Below is a small trained network, with its code and all its weights. Each question gives an input and a class and asks what happens when units are switched off, that is, made to give their printed mean instead of their output.

import numpy as np


def w(rows, s, z=0):
    codes = np.array(rows[::2]) - 128.0
    scale = np.full(codes.shape[1], s)
    scale[-1] = z or s
    return codes * scale


def f(y):
    return np.maximum(y, 0)


def log_softmax(a):
    a = a - a.max(-1, keepdims=True)
    return a - np.log(np.exp(a).sum(-1, keepdims=True))


def net(x, mask):
    res = np.array(x, float).reshape(1, 6) / 4 @ E
    y = f(res @ A[0][:, :-1].T + A[0][:, -1])
    res = res + np.where(mask, y, B[0][:, -1]) @ B[0][:, :-1]
    return log_softmax(res[-1] @ U[:, :-1].T + U[:, -1])


A, B = {}, {}
E = w([
[129,176,171,175,202,34,59,114,55,196],'x0',
[113,130,215,88,80,101,140,47,222,199],'x1',
[28,142,73,133,55,105,65,177,142,131],'x2',
[137,157,127,79,50,89,201,110,50,129],'x3',
[138,141,194,102,121,119,163,254,145,159],'x4',
[128,142,65,223,137,63,185,137,194,124],'x5',
],0.0092)
A[0] = w([
[114,128,86,119,134,108,88,191,78,98,91],'n1',
[147,143,193,102,144,99,162,248,142,150,70],'n2',
[138,120,154,129,132,113,157,201,140,132,44],'n3',
[139,125,88,141,153,132,122,23,94,109,193],'n4',
[86,125,89,106,77,170,127,151,167,110,110],'n5',
[186,124,179,132,213,163,174,107,116,123,137],'n6',
[151,135,111,115,87,76,179,105,64,150,168],'n7',
[73,135,100,132,87,79,60,169,129,143,135],'n8',
[140,120,140,161,192,188,70,148,206,125,98],'n9',
[122,129,113,146,132,67,155,161,152,118,166],'n10',
[162,146,171,151,189,75,96,122,80,146,2],'n11',
[97,135,122,121,66,93,157,119,89,113,95],'n12',
[121,139,78,124,106,114,89,86,138,117,88],'n13',
[128,119,186,65,122,193,65,138,62,134,26],'n14',
[116,127,117,133,116,123,75,132,163,128,134],'n15',
[132,125,140,154,157,144,62,155,158,129,137],'n16',
[124,120,203,95,104,81,133,74,188,170,111],'n17',
[86,143,145,145,135,46,79,137,82,172,15],'n18',
[117,129,169,63,141,185,95,117,86,102,63],'n19',
[157,119,73,148,154,161,133,173,60,98,26],'n20',
[105,141,88,196,113,66,193,138,162,125,27],'n21',
[143,137,137,105,106,96,178,142,88,122,119],'n22',
[160,120,118,169,174,94,204,119,155,117,115],'n23',
[159,130,118,107,130,216,200,128,149,105,79],'n24',
[158,120,121,158,189,169,180,153,56,112,48],'n25',
],0.014,0.0031)
B[0] = w([
[131,186,205,133,93,116,151,109,198,131,227],'n1',
[64,90,108,232,119,231,100,43,83,104,243],'n2',
[97,117,89,160,128,183,120,57,109,141,179],'n3',
[64,95,133,241,102,218,103,85,94,118,232],'n4',
[207,67,167,126,91,114,155,146,112,61,210],'n5',
[173,128,224,67,142,250,116,247,95,137,222],'n6',
[46,120,143,73,196,81,144,187,99,125,217],'n7',
[200,142,222,89,149,255,112,217,123,141,247],'n8',
[28,134,105,73,176,23,169,125,85,130,217],'n9',
[125,139,116,178,106,93,77,170,125,156,188],'n10',
[172,54,70,100,74,81,167,122,142,35,239],'n11',
[71,138,128,90,215,106,151,143,107,130,193],'n12',
[106,106,111,159,126,217,117,97,110,139,184],'n13',
[159,145,37,171,134,66,49,155,130,205,241],'n14',
[117,162,137,102,161,145,146,142,106,139,180],'n15',
[70,117,134,98,169,87,150,157,93,131,198],'n16',
[136,229,183,127,101,116,169,57,222,124,248],'n17',
[194,46,106,123,65,88,174,122,131,47,252],'n18',
[160,146,42,162,141,79,97,155,138,190,213],'n19',
[117,174,148,105,123,97,164,25,185,154,225],'n20',
[183,142,34,117,135,77,64,117,129,197,214],'n21',
[59,109,129,96,179,93,132,152,107,130,190],'n22',
[177,148,99,137,125,110,62,190,122,190,194],'n23',
[173,57,115,124,79,70,151,134,118,33,210],'n24',
[141,192,189,115,103,146,149,99,204,130,212],'n25',
],0.015,0.013)
U = w([
[219,31,73,99,82,76,186,132,155,4,71],'0',
[195,158,32,153,136,69,37,163,164,201,101],'1',
[138,226,165,108,118,113,189,54,254,120,74],'2',
[60,79,92,203,143,220,108,57,87,93,99],'3',
[29,119,116,61,234,59,187,174,90,101,131],'4',
[200,132,182,90,145,192,123,224,135,111,255],'5',
[101,129,174,179,116,77,142,179,136,87,225],'6',
],0.0083,0.0042)

Each question gives the input, the list of numbers given to net, and the class t.
The units are the neurons (one row each of A and B). Each row of codes is followed by its name. A weight is (code - 128) times the scale printed after its matrix; where a second scale follows, it is the last column's (A, B and U).
mask holds one flag per neuron, in row order. A switched-off neuron (its flag False) gives its mean, the last column of its row in B, instead of its output. The means were averaged over made-up inputs and are rounded, as every weight is.
A unit's drop is (log p(t) with every unit on - log p(t) with that unit switched off) / (log p(t) with every unit on - log p(t) with every unit switched off).
The circuit of an input: a set's keep is (log p(t) with only the set's units on - log p(t) with every unit switched off) / (log p(t) with every unit on - log p(t) with every unit switched off). Starting from the 12 units with the biggest drops (on a tie, the unit counted first), units are removed one at a time, each time the one whose removal leaves the highest keep (on an exact tie, the one counted first), for as long as the keep stays at least 0.8.
units of the circuit, in order: the units of the circuit, biggest drop first
k most important neurons: the k neurons with the biggest drops, biggest first
drop of u: that unit's drop, to one decimal
input [4,-4,-2,-8,-1,-5], class 4: units of the circuit, in order	[n9]
input [7,4,-8,-4,-2,1], class 5: 4 most important neurons	[n6, n24, n23, n5]
input [2,7,2,-8,5,5], class 4: 3 most important neurons	[n9, n16, n1]
input [-2,-4,-6,6,-4,8], class 1: 2 most important neurons	[n23, n21]
input [4,-8,0,1,-7,-4], class 2: 4 most important neurons	[n20, n1, n25, n2]
input [-5,-8,0,-4,-8,8], class 1: 3 most important neurons	[n21, n23, n17]
input [6,-8,8,2,0,-3], class 2: 2 most important neurons	[n1, n20]
input [-2,-5,-6,-7,1,6], class 4: 2 most important neurons	[n9, n14]
input [2,7,-7,-6,-8,4], class 3: 2 most important neurons	[n4, n1]
input [8,6,8,-7,8,1], class 0: 4 most important neurons	[n18, n11, n4, n6]
input [-1,-5,-4,-7,-7,0], class 3: 2 most important neurons	[n4, n7]
input [0,-5,-1,-7,5,-7], class 1: 3 most important neurons	[n14, n19, n7]
input [-6,-3,4,-5,-8,-8], class 1: 4 most important neurons	[n19, n14, n2, n18]
input [8,-3,8,0,7,6], class 0: units of the circuit, in order	[n18]
input [-4,-3,-3,1,-8,-4], class 3: drop of n12	0.0
input [-3,4,5,-2,0,-3], class 5: drop of n11	0.2
input [7,-4,-3,-2,-7,-8], class 1: drop of n14	7.4
